The symbols move the units like this.
γ: Geb->Goz, Duf->Leg, Gad->Duv, Leg->Gad, Kib->Sos, Zat->Sir, Tez->Let, Bam->Mab, Zul->Dos, Ren->Bam, Mit->Zet, Nav->Siz, Bem->Ler, Goz->Duf, Mak->Kib, Gon->Nok, Dos->Nen, Nen->Bom, Sek->Geb, Zet->Bem, Diz->Zul, Pep->Zab, Vem->Bef, Pok->Zez, Ler->Tis, Faf->Fet, Laf->Dit, Pes->Mak, Tis->Zat, Nok->Vem, Bef->Pok, Zab->Ren, Zez->Sek, Let->Gon, Bom->Pir, Siz->Tez, Ziz->Pep, Fet->Nav, Ruz->Laf, Dit->Diz, Sos->Nup, Duv->Dav, Dav->Pes, Nup->Faf, Mab->Ruz, Zir->Mit, Pir->Vuk, Sir->Ros, Ros->Ziz, Vuk->Zir
β: Geb->Zul, Duf->Dit, Gad->Ruz, Leg->Laf, Kib->Pep, Zat->Fet, Tez->Bem, Bam->Dav, Zul->Geb, Ren->Pes, Mit->Gon, Nav->Tis, Bem->Tez, Goz->Diz, Mak->Zab, Gon->Mit, Dos->Sek, Nen->Zez, Sek->Dos, Zet->Let, Diz->Goz, Pep->Kib, Vem->Vuk, Pok->Bom, Ler->Siz, Faf->Sir, Laf->Leg, Pes->Ren, Tis->Nav, Nok->Zir, Bef->Pir, Zab->Mak, Zez->Nen, Let->Zet, Bom->Pok, Siz->Ler, Ziz->Sos, Fet->Zat, Ruz->Gad, Dit->Duf, Sos->Ziz, Duv->Mab, Dav->Bam, Nup->Ros, Mab->Duv, Zir->Nok, Pir->Bef, Sir->Faf, Ros->Nup, Vuk->Vem
ρ: Geb->Sek, Duf->Goz, Gad->Leg, Leg->Duf, Kib->Mak, Zat->Tis, Tez->Siz, Bam->Ren, Zul->Diz, Ren->Zab, Mit->Zir, Nav->Fet, Bem->Zet, Goz->Geb, Mak->Pes, Gon->Let, Dos->Zul, Nen->Dos, Sek->Zez, Zet->Mit, Diz->Dit, Pep->Ziz, Vem->Nok, Pok->Bef, Ler->Bem, Faf->Nup, Laf->Ruz, Pes->Dav, Tis->Ler, Nok->Gon, Bef->Vem, Zab->Pep, Zez->Pok, Let->Tez, Bom->Nen, Siz->Nav, Ziz->Ros, Fet->Faf, Ruz->Mab, Dit->Laf, Sos->Kib, Duv->Gad, Dav->Duv, Nup->Sos, Mab->Bam, Zir->Vuk, Pir->Bom, Sir->Zat, Ros->Sir, Vuk->Pir

In the rows, 416 stands for zero.

The rows follow the links: the fewer symbols apart two units are, the more alike their rows tend to be.

Each row is also shifted at random along 4 hidden directions that mean nothing.

Each row, then its unit:
[ 367  448  429  412  540  368  526  342  312  460  387  554  510  453  399  314  469  506  259  571  346  519  430  356  406  518  367  444  551  478  415  364  449  471  478  203  468  491  267  544  469  669  503  277  149  300  521  402  361  432  440  542  281  423]: Diz
[ 449  397  393  394  417  311  414  441  331  366  375  478  429  367  444  392  471  416  494  430  370  417  423  416  202  462  380  334  494  371  484  442  335  463  424  376  436  418  470  380  494  465  429  386  418  388  471  367  432  387  493  471  339  527]: Ruz
[ 441  387  360  472  498  382  291  392  494  497  362  456  450  398  535  321  433  388  443  394  406  403  337  397  402  375  391  340  317  426  462  565  378  423  320  558  554  529  499  463  340  479  387  394  320  340  275  530  439  437  430  433  378  331]: Mak
[ 367  434  353  447  496  398  293  382  618  446  387  590  398  496  313  327  318  226  456  293  445  492  429  438  366  362  400  379  387  428  417  386  360  657  186  528  538  484  305  380  433  422  460  499  767  242  424  266  320  510  483  684  406  514]: Dav
[ 425  399  348  481  515  396  327  442  500  487  277  521  504  513  574  177  499  513  367  389  438  429  315  307  381  345  381  308  390  494  571  495  384  382  372  369  570  543  498  464  363  662  591  181  234  274  345  527  368  365  452  461  363  354]: Vem
[ 419  403  351  401  414  320  364  577  327  472  311  395  618  497  542  479  419  479  432  489  431  434  301  405  340  429  293  397  404  375  370  427  359  373  640  283  462  491  513  471  344  426  466  385  313  432  469  422  441  337  378  458  421  521]: Pok
[ 444  362  401  375  349  407  446  570  220  423  393  262  504  410  469  660  371  508  449  561  384  384  339  463  365  476  416  416  423  323  374  390  376  350  655  358  327  372  533  395  344  288  446  474  473  564  405  485  480  326  326  309  418  536]: Nup
[ 391  456  417  424  412  466  483  398  522  361  374  519  351  450  308  293  421  423  334  328  463  457  516  349  414  360  442  482  500  481  428  325  420  432  399  276  426  378  316  380  503  529  476  293  394  394  546  290  335  412  489  542  433  435]: Gad
[ 493  370  412  376  433  392  414  482  318  366  383  371  349  334  475  456  521  489  472  464  303  413  356  457  251  450  531  242  396  344  542  466  345  446  429  452  396  332  493  319  434  384  443  415  560  504  348  504  428  328  461  332  325  482]: Bem
[ 420  381  383  468  469  362  285  341  482  554  440  489  387  433  439  424  318  235  569  402  355  403  371  521  419  438  426  245  321  395  430  500  412  627  111  770  477  532  460  433  348  323  410  653  906  219  160  508  447  574  385  471  388  415]: Kib
[ 369  455  448  442  384  491  380  361  515  464  503  357  391  422  397  440  339  357  391  342  491  385  433  415  629  358  388  537  326  459  302  457  516  360  357  521  392  421  374  471  319  339  314  517  380  430  321  468  434  487  320  350  507  245]: Ziz
[ 483  419  426  457  370  390  305  329  543  437  482  403  296  350  465  314  375  303  578  278  446  271  443  405  433  347  420  395  312  408  491  543  443  378  232  637  431  435  542  384  376  364  305  441  395  367  293  459  452  444  421  317  523  268]: Ren
[ 432  444  480  397  372  444  485  352  439  334  534  355  308  323  315  455  413  354  400  374  423  396  522  455  463  436  458  529  425  433  337  373  471  393  378  421  305  307  321  373  504  341  267  497  363  497  485  351  419  441  420  367  429  347]: Siz
[ 374  425  474  391  483  448  483  429  278  420  395  379  367  343  390  546  464  441  341  533  310  498  387  484  383  497  514  389  430  383  421  393  401  479  433  427  379  374  333  428  450  363  391  508  549  512  373  489  433  456  423  378  292  452]: Tis
[ 431  421  495  384  342  413  483  273  370  386  551  403  317  356  313  499  379  341  467  438  368  380  530  474  484  509  475  449  462  402  426  366  512  468  284  513  259  376  334  412  485  321  342  535  585  379  424  398  462  507  366  374  442  370]: Goz
[ 403  400  414  473  366  443  392  422  540  455  397  416  411  499  426  302  387  461  451  310  494  369  436  315  510  340  397  422  389  478  528  392  496  323  322  415  416  475  472  393  331  500  590  272  496  289  333  444  367  390  375  395  536  318]: Pir
[ 446  418  418  447  360  443  339  378  556  418  417  407  381  442  449  325  389  390  499  266  491  348  444  374  484  344  444  411  344  477  498  449  458  359  286  533  413  458  496  368  353  442  485  376  517  316  306  450  398  424  375  370  541  311]: Zab
[ 399  417  371  442  449  493  295  513  557  406  369  393  316  404  434  463  397  299  406  328  434  423  322  458  382  293  427  400  258  402  330  525  335  448  417  541  524  383  455  388  380  279  326  515  504  543  334  431  398  418  450  402  394  422]: Nok
[ 414  421  464  404  522  408  450  314  308  457  453  501  344  324  461  372  523  442  375  533  284  458  418  451  364  499  507  293  449  402  512  455  416  483  296  483  418  431  350  438  446  518  373  444  457  389  315  526  442  501  428  388  270  366]: Dit

Start here and follow the symbols in turn, left to right. Where do you end up?
Answer with the unit's name.
[ 500  382  403  407  407  356  380  462  367  341  368  375  372  328  535  310  508  503  510  387  380  367  392  391  277  395  450  306  390  392  563  531  366  328  453  410  428  369  566  354  449  466  387  295  260  494  385  477  425  315  501  299  407  406]
ρ ρ γ β ρ: Duv
[ 382  446  449  452  465  460  398  320  552  331  476  485  297  342  383  252  440  329  341  297  477  389  467  383  448  332  401  549  362  496  349  482  406  385  357  443  490  364  352  441  487  480  214  382   49  495  456  363  371  456  488  394  417  253]
γ γ β: Zir
[ 410  399  452  412  379  297  460  319  257  467  512  430  510  385  474  403  384  420  467  538  376  370  445  421  457  530  287  479  466  422  365  451  454  378  458  369  362  504  478  541  380  459  333  429   90  356  485  421  498  469  327  386  431  368]
β ρ β ρ: Sek
[ 402  436  443  382  360  529  532  539  440  313  372  365  344  479  330  451  462  541  324  379  455  459  472  365  392  404  538  441  508  431  477  259  401  394  546  178  318  288  331  288  489  415  590  301  558  499  554  338  354  320  467  438  438  505]
ρ ρ ρ β γ: Dos
[ 439  412  388  440  373  428  366  419  508  420  381  404  427  484  473  312  439  503  507  308  481  342  415  280  452  319  429  343  400  472  594  435  471  307  360  412  411  430  561  354  366  519  583  229  484  312  345  450  364  345  439  375  506  356]
ρ γ γ γ: Mit
[ 348  430  476  447  466  544  447  347  455  518  467  415  370  425  376  433  388  390  306  424  409  458  440  446  589  430  473  432  385  438  349  367  525  445  309  512  424  439  262  478  373  426  397  531  543  379  291  507  403  498  311  382  390  313]
ρ ρ ρ γ: Diz
[ 391  393  430  460  347  489  375  431  531  439  463  303  417  431  436  466  372  397  409  307  510  339  376  380  580  325  384  533  309  429  325  455  484  297  466  494  392  377  476  419  332  325  343  442  336  522  357  473  448  382  346  291  535  305]
β ρ ρ ρ: Dav
[ 383  443  375  450  459  417  331  442  549  376  368  526  391  433  373  298  413  333  351  297  479  420  410  388  380  310  353  498  380  453  311  432  358  437  413  381  541  391  358  454  454  450  335  361  175  455  506  312  358  427  508  543  400  427]
γ ρ ρ β γ: Bem
[ 413  433  474  412  389  415  502  263  341  439  537  398  339  361  350  452  400  391  498  474  359  381  540  481  494  534  472  384  471  419  498  365  517  481  248  504  263  418  375  423  412  385  421  497  664  322  333  440  450  509  338  355  416  350]
γ γ β ρ γ: Ler
[ 410  421  453  361  347  447  534  431  371  343  447  412  405  464  306  494  387  495  405  430  425  441  499  393  388  460  451  495  556  400  444  261  430  411  497  235  300  338  313  355  486  404  499  383  518  452  579  327  397  373  435  431  476  481]
ρ β β γ β γ: Diz
[ 399  438  453  416  402  485  475  390  469  303  455  406  309  342  342  364  449  433  334  364  443  406  475  360  427  360  453  508  456  455  388  390  440  370  441  328  391  320  325  381  498  464  340  340  254  519  538  363  395  364  476  395  430  345]
γ γ γ β: Zir
[ 486  429  355  413  374  305  357  450  458  359  373  484  475  470  393  357  370  399  581  350  446  393  456  388  271  410  374  363  462  418  490  388  356  436  399  362  415  425  499  335  457  433  513  359  527  299  516  283  381  368  487  529  485  545]
ρ ρ γ: Ren
[ 448  387  405  431  438  374  363  374  345  530  418  390  488  449  539  427  434  465  497  469  347  390  355  460  438  484  405  299  358  409  515  508  428  422  330  532  415  505  535  461  308  440  505  405  495  323  224  580  447  444  341  334  353  394]
ρ ρ ρ γ: Mak
[ 334  423  455  393  431  528  481  453  371  457  404  357  406  423  400  517  430  493  253  494  422  475  395  429  535  427  479  466  389  444  359  366  479  395  516  386  381  383  304  462  388  399  431  444  458  511  382  525  382  420  328  345  369  374]
β β β: Faf
[ 431  452  488  391  375  456  500  345  386  396  496  385  309  368  341  416  435  467  405  469  383  397  524  421  482  457  520  409  490  455  489  329  504  421  356  391  279  363  353  340  474  428  480  405  610  390  396  445  430  441  395  360  451  391]
γ γ γ: Let
[ 341  417  432  411  402  503  469  466  437  438  437  360  435  444  351  502  371  441  282  433  476  467  388  390  591  407  391  543  397  441  280  356  469  362  538  351  404  383  351  507  373  383  385  456  360  515  467  416  412  411  335  416  462  398]
β γ γ β: Zat
[ 422  396  377  470  480  474  277  455  526  446  367  364  349  382  505  395  453  397  430  297  422  403  302  446  416  312  475  349  249  399  442  572  363  400  345  585  504  427  476  389  333  396  351  463  420  508  228  540  396  415  451  336  373  349]
ρ β β β: Bam
